Below is a small trained network, with its code and all its weights. Each question gives an input and a target symbol and asks what happens when units are switched off, that is, made to give their printed mean instead of their output.

import numpy as np


def w(rows, s, z=0):
    codes = np.array(rows[::2]) - 128.0
    scale = np.full(codes.shape[1], s)
    scale[-1] = z or s
    return codes * scale


def f(y):
    return y / 2 * (1 + np.tanh(0.7978845608 * (y + 0.044715 * y**3)))


def softmax(a):
    e = np.exp(a - a.max(-1, keepdims=True))
    return e / e.sum(-1, keepdims=True)


def log_softmax(a):
    a = a - a.max(-1, keepdims=True)
    return a - np.log(np.exp(a).sum(-1, keepdims=True))


def net(x, mask):
    ids = ['Φβδεηλμτ'.index(c) for c in x.split()]
    T = len(ids)
    res = E[ids] + P[:T]
    r = res
    for j in range(2):
        rows = slice(2 * j, 2 * j + 2)
        q, k, v = (r @ M[0][rows].T for M in (Q, K, V))
        z = softmax(np.where(np.tri(T) > 0, q @ k.T / 2**0.5, -1e9)) @ v
        o = O[0][rows]
        res = res + np.where(mask[j], z, o[:, -1]) @ o[:, :-1]
    y = f(res @ A[0][:, :-1].T + A[0][:, -1])
    res = res + np.where(mask[2:10], y, B[0][:, -1]) @ B[0][:, :-1]
    return log_softmax(res[-1] @ U[:, :-1].T + U[:, -1])


Q, K, V, O, A, B = {}, {}, {}, {}, {}, {}
E = w([
[162,170,157,210,189,153,198,149],'Φ',
[50,172,78,101,196,62,161,76],'β',
[36,88,122,119,188,141,105,160],'δ',
[100,98,63,128,52,125,84,123],'ε',
[71,123,112,176,88,34,177,164],'η',
[40,97,153,151,112,144,147,61],'λ',
[132,147,112,171,143,98,25,106],'μ',
[137,130,135,7,109,55,59,157],'τ',
],0.016)
P = w([
[72,52,195,205,181,76,247,202],'0',
[96,47,172,132,160,90,178,169],'1',
[84,19,168,102,127,67,110,194],'2',
[72,26,169,98,125,70,69,175],'3',
[77,21,168,113,115,49,28,178],'4',
[60,63,153,121,102,45,3,203],'5',
[37,54,158,132,119,62,40,177],'6',
],0.0033)
Q[0] = w([
[12,34,67,167,95,99,98,107],'H1',
[14,58,73,24,167,2,94,123],'H1',
[206,134,50,78,21,136,135,125],'H2',
[226,193,104,109,71,196,76,42],'H2',
],0.0081)
K[0] = w([
[177,59,88,153,70,111,45,107],'H1',
[99,171,51,61,86,90,3,91],'H1',
[59,145,148,123,157,143,253,106],'H2',
[40,134,187,140,193,127,255,99],'H2',
],0.0087)
V[0] = w([
[202,174,216,87,216,81,156,63],'H1',
[2,172,79,154,181,104,172,119],'H1',
[132,148,87,224,69,126,119,72],'H2',
[98,118,142,94,109,170,226,197],'H2',
],0.0059)
O[0] = w([
[45,162,211,137,98,93,186,184,8],'H1',
[172,10,152,54,114,43,158,41,242],'H1',
[192,27,140,148,74,107,26,137,58],'H2',
[138,26,89,192,115,122,255,136,9],'H2',
],0.0067,0.0018)
A[0] = w([
[156,169,86,180,92,188,98,118,154],'N1',
[159,123,84,48,85,131,86,173,2],'N2',
[132,171,123,139,174,158,88,155,95],'N3',
[20,97,118,160,89,110,156,56,17],'N4',
[171,73,94,63,42,96,124,131,96],'N5',
[73,130,146,152,116,254,58,130,189],'N6',
[65,141,118,156,107,148,126,23,207],'N7',
[114,152,233,66,116,168,144,135,221],'N8',
],0.0083,0.0032)
B[0] = w([
[150,139,103,29,160,110,140,132,137],'N1',
[146,166,205,161,151,139,140,220,170],'N2',
[121,5,116,32,108,255,148,189,158],'N3',
[193,96,185,75,165,195,234,175,252],'N4',
[127,204,70,145,149,173,174,239,213],'N5',
[242,114,166,134,10,109,157,138,197],'N6',
[219,156,187,123,147,129,182,120,252],'N7',
[192,182,216,159,140,138,100,150,189],'N8',
],0.0063,0.0042)
U = w([
[70,112,126,228,69,62,159,140,104],'Φ',
[190,135,170,59,90,135,169,87,24],'β',
[71,117,101,69,217,135,130,87,80],'δ',
[191,130,64,171,141,155,87,78,253],'ε',
[176,128,54,120,77,142,181,186,65],'η',
[52,24,162,93,143,253,117,151,95],'λ',
[120,162,206,107,99,67,55,103,157],'μ',
[90,197,190,172,171,180,136,192,132],'τ',
],0.0073,0.0053)

Each question gives the input, a string of symbols that net reads in full, and the target symbol t.
The units are the heads (2 rows each of Q, K, V and O) and the neurons (one row each of A and B). Each row of codes is followed by its name. A weight is (code - 128) times the scale printed after its matrix; where a second scale follows, it is the last column's (O, A, B and U).
mask holds one flag per unit, heads first, then neurons. A switched-off unit (its flag False) gives its mean, the last column of its rows in O or B, instead of its output. The means were averaged over made-up inputs and are rounded, as every weight is.
A unit's drop is (log p(t) with every unit on - log p(t) with that unit switched off) / (log p(t) with every unit on - log p(t) with every unit switched off).
The circuit of an input: a set's keep is (log p(t) with only the set's units on - log p(t) with every unit switched off) / (log p(t) with every unit on - log p(t) with every unit switched off). Starting from all 10 units, units are removed one at a time, each time the one whose removal leaves the highest keep (on an exact tie, the one counted first), for as long as the keep stays at least 0.8.
units of the circuit, in order: the units of the circuit, biggest drop first
unit that matters most: the unit with the biggest drop
k most important neurons: the k neurons with the biggest drops, biggest first
heads that matter: for each layer, one digit per head in row order, 1 if its drop is at least 0.15 and else 0, layers parted by /
drop of u: that unit's drop, to one decimal
input τ λ τ λ, target β: units of the circuit, in order : (N7; N4)
input Φ Φ β μ Φ, target μ: unit that matters most : H2
input η ε λ, target ε: 2 most important neurons : (N3; N2)
input δ δ λ τ, target τ: units of the circuit, in order : (N2; H1)
input τ τ λ λ η, target τ: units of the circuit, in order : (H1; H2)
input λ ε λ τ, target τ: units of the circuit, in order : (N2; N5)
input μ β δ, target μ: 4 most important neurons : (N6; N4; N5; N8)
input μ ε λ μ δ, target μ: units of the circuit, in order : (H2; N6)
input λ δ β β, target β: heads that matter : 10
input μ δ β μ β λ, target μ: heads that matter : 01
input τ β δ μ μ η, target μ: drop of N3 : 0.0
input η δ μ λ, target β: drop of N6 : 0.5
input η δ ε λ δ β, target ε: drop of N6 : -0.1
input Φ δ δ β, target β: drop of H1 : 0.8
